Below are the code and all the weights of a small trained network. Each question names an input and a class and asks about switching units off, where a switched-off unit gives its printed mean instead of its output.

import numpy as np


def w(rows, s, z=0):
    codes = np.array(rows[::2]) - 128.0
    scale = np.full(codes.shape[1], s)
    scale[-1] = z or s
    return codes * scale


def f(y):
    return np.maximum(y, 0)


def log_softmax(a):
    a = a - a.max(-1, keepdims=True)
    return a - np.log(np.exp(a).sum(-1, keepdims=True))


def net(x, mask):
    res = np.array(x, float).reshape(1, 8) / 4 @ E
    y = f(res @ A[0][:, :-1].T + A[0][:, -1])
    res = res + np.where(mask, y, B[0][:, -1]) @ B[0][:, :-1]
    return log_softmax(res[-1] @ U[:, :-1].T + U[:, -1])


A, B = {}, {}
E = w([
[110,135,153,140,133,127,128],'x0',
[68,232,138,45,101,156,115],'x1',
[200,174,179,123,225,181,92],'x2',
[139,123,119,117,126,130,139],'x3',
[136,221,88,236,96,190,179],'x4',
[92,193,59,141,251,1,180],'x5',
[224,194,207,106,37,49,172],'x6',
[101,147,158,169,137,120,90],'x7',
],0.0079)
A[0] = w([
[169,133,186,109,173,197,131,100],'n0',
[121,192,60,203,66,176,177,104],'n1',
[141,84,122,104,68,203,97,80],'n2',
[175,145,147,124,86,87,165,69],'n3',
[122,96,167,122,46,188,115,56],'n4',
[91,66,152,37,122,58,63,111],'n5',
[152,147,163,110,99,93,103,80],'n6',
[62,98,79,126,149,188,89,56],'n7',
[99,163,81,108,174,50,164,136],'n8',
[84,90,79,148,145,156,121,62],'n9',
[155,149,151,131,164,156,120,141],'n10',
[168,158,150,92,193,167,115,119],'n11',
[27,90,84,140,6,84,147,85],'n12',
[102,122,104,119,139,155,122,83],'n13',
[168,143,167,139,59,77,117,67],'n14',
[50,195,125,35,95,155,124,173],'n15',
[115,107,149,126,74,144,109,73],'n16',
[150,165,160,127,105,75,160,65],'n17',
[86,112,138,125,144,139,137,180],'n18',
[174,33,127,206,129,95,146,255],'n19',
],0.015,0.0046)
B[0] = w([
[163,155,93,156,148,111,125,203],'n0',
[114,44,174,161,114,127,189,236],'n1',
[84,150,118,145,165,95,125,229],'n2',
[114,126,132,98,170,172,109,185],'n3',
[71,156,107,155,171,92,121,231],'n4',
[126,62,162,186,117,148,204,236],'n5',
[126,112,126,110,134,165,134,174],'n6',
[132,104,127,59,161,159,136,212],'n7',
[75,170,104,167,182,90,108,225],'n8',
[123,127,129,81,160,147,117,188],'n9',
[173,114,108,126,120,127,145,177],'n10',
[191,145,110,152,94,139,127,196],'n11',
[252,180,84,153,132,145,111,242],'n12',
[124,126,138,100,129,142,134,157],'n13',
[133,111,111,56,147,146,133,200],'n14',
[106,135,176,103,32,106,71,224],'n15',
[112,141,124,145,158,98,128,182],'n16',
[117,112,98,96,160,151,125,182],'n17',
[143,134,99,105,125,142,141,167],'n18',
[101,157,169,107,37,115,83,247],'n19',
],0.024,0.014)
U = w([
[65,159,95,199,225,89,75,86],'0',
[125,87,119,33,207,226,90,60],'1',
[255,148,90,198,148,153,87,252],'2',
[123,44,190,208,143,159,191,77],'3',
[108,138,190,125,69,132,10,166],'4',
],0.0085,0.0047)

Each question gives the input, the list of numbers given to net, and the class t.
The units are the neurons (one row each of A and B). Each row of codes is followed by its name. A weight is (code - 128) times the scale printed after its matrix; where a second scale follows, it is the last column's (A, B and U).
mask holds one flag per neuron, in row order. A switched-off neuron (its flag False) gives its mean, the last column of its row in B, instead of its output. The means were averaged over made-up inputs and are rounded, as every weight is.
A unit's drop is (log p(t) with every unit on - log p(t) with that unit switched off) / (log p(t) with every unit on - log p(t) with every unit switched off).
The circuit of an input: a set's keep is (log p(t) with only the set's units on - log p(t) with every unit switched off) / (log p(t) with every unit on - log p(t) with every unit switched off). Starting from the 12 units with the biggest drops (on a tie, the unit counted first), units are removed one at a time, each time the one whose removal leaves the highest keep (on an exact tie, the one counted first), for as long as the keep stays at least 0.8.
units of the circuit, in order: the units of the circuit, biggest drop first
unit that matters most: the unit with the biggest drop
top k neurons: the k neurons with the biggest drops, biggest first
drop of u: that unit's drop, to one decimal
input [-6,-3,8,4,-7,5,-7,-3], class 2: units of the circuit, in order : (n11)
input [3,-2,6,-3,-6,0,1,2], class 2: top 2 neurons : (n1; n11)
input [0,5,-4,3,1,3,6,-4], class 1: top 2 neurons : (n19; n17)
input [-2,5,3,4,3,1,1,1], class 4: top 2 neurons : (n12; n5)
input [-3,-6,5,-6,1,-8,-8,-8], class 0: top 3 neurons : (n2; n4; n0)
input [3,1,5,7,5,6,-7,-4], class 1: top 3 neurons : (n7; n4; n2)
input [-7,5,-3,6,-4,1,5,4], class 1: top 4 neurons : (n19; n14; n1; n17)
input [2,-5,1,5,-4,-6,4,2], class 0: top 3 neurons : (n4; n15; n2)
input [2,-2,-4,5,-5,-5,-1,8], class 0: top 3 neurons : (n1; n4; n2)
input [-8,2,-3,-6,-7,-8,4,8], class 0: top 4 neurons : (n4; n2; n1; n16)
input [8,7,-8,0,0,-8,-8,3], class 0: top 3 neurons : (n4; n2; n16)
input [-7,-5,6,7,7,-4,-7,-6], class 1: top 3 neurons : (n5; n7; n9)
input [-8,6,3,4,6,-2,-3,6], class 3: top 2 neurons : (n1; n19)
input [8,-4,-8,2,5,-6,5,5], class 2: top 2 neurons : (n12; n8)
input [-1,-3,-8,1,-7,-8,-2,-2], class 0: top 4 neurons : (n4; n2; n16; n11)
input [7,3,-6,-3,-8,-6,-3,4], class 3: top 2 neurons : (n5; n8)
input [1,-3,-5,-8,7,-4,2,6], class 3: units of the circuit, in order : (n1)
input [-8,-7,2,-4,4,3,-1,5], class 4: drop of n19 : 0.5
input [2,-2,6,1,-7,-5,2,-4], class 3: drop of n3 : 0.0
input [-6,8,-1,7,-3,1,-7,4], class 4: unit that matters most : n15
input [7,6,5,-5,-1,-1,7,-2], class 1: drop of n19 : 0.8
input [-2,-8,-3,5,-4,6,5,2], class 4: drop of n2 : 0.1
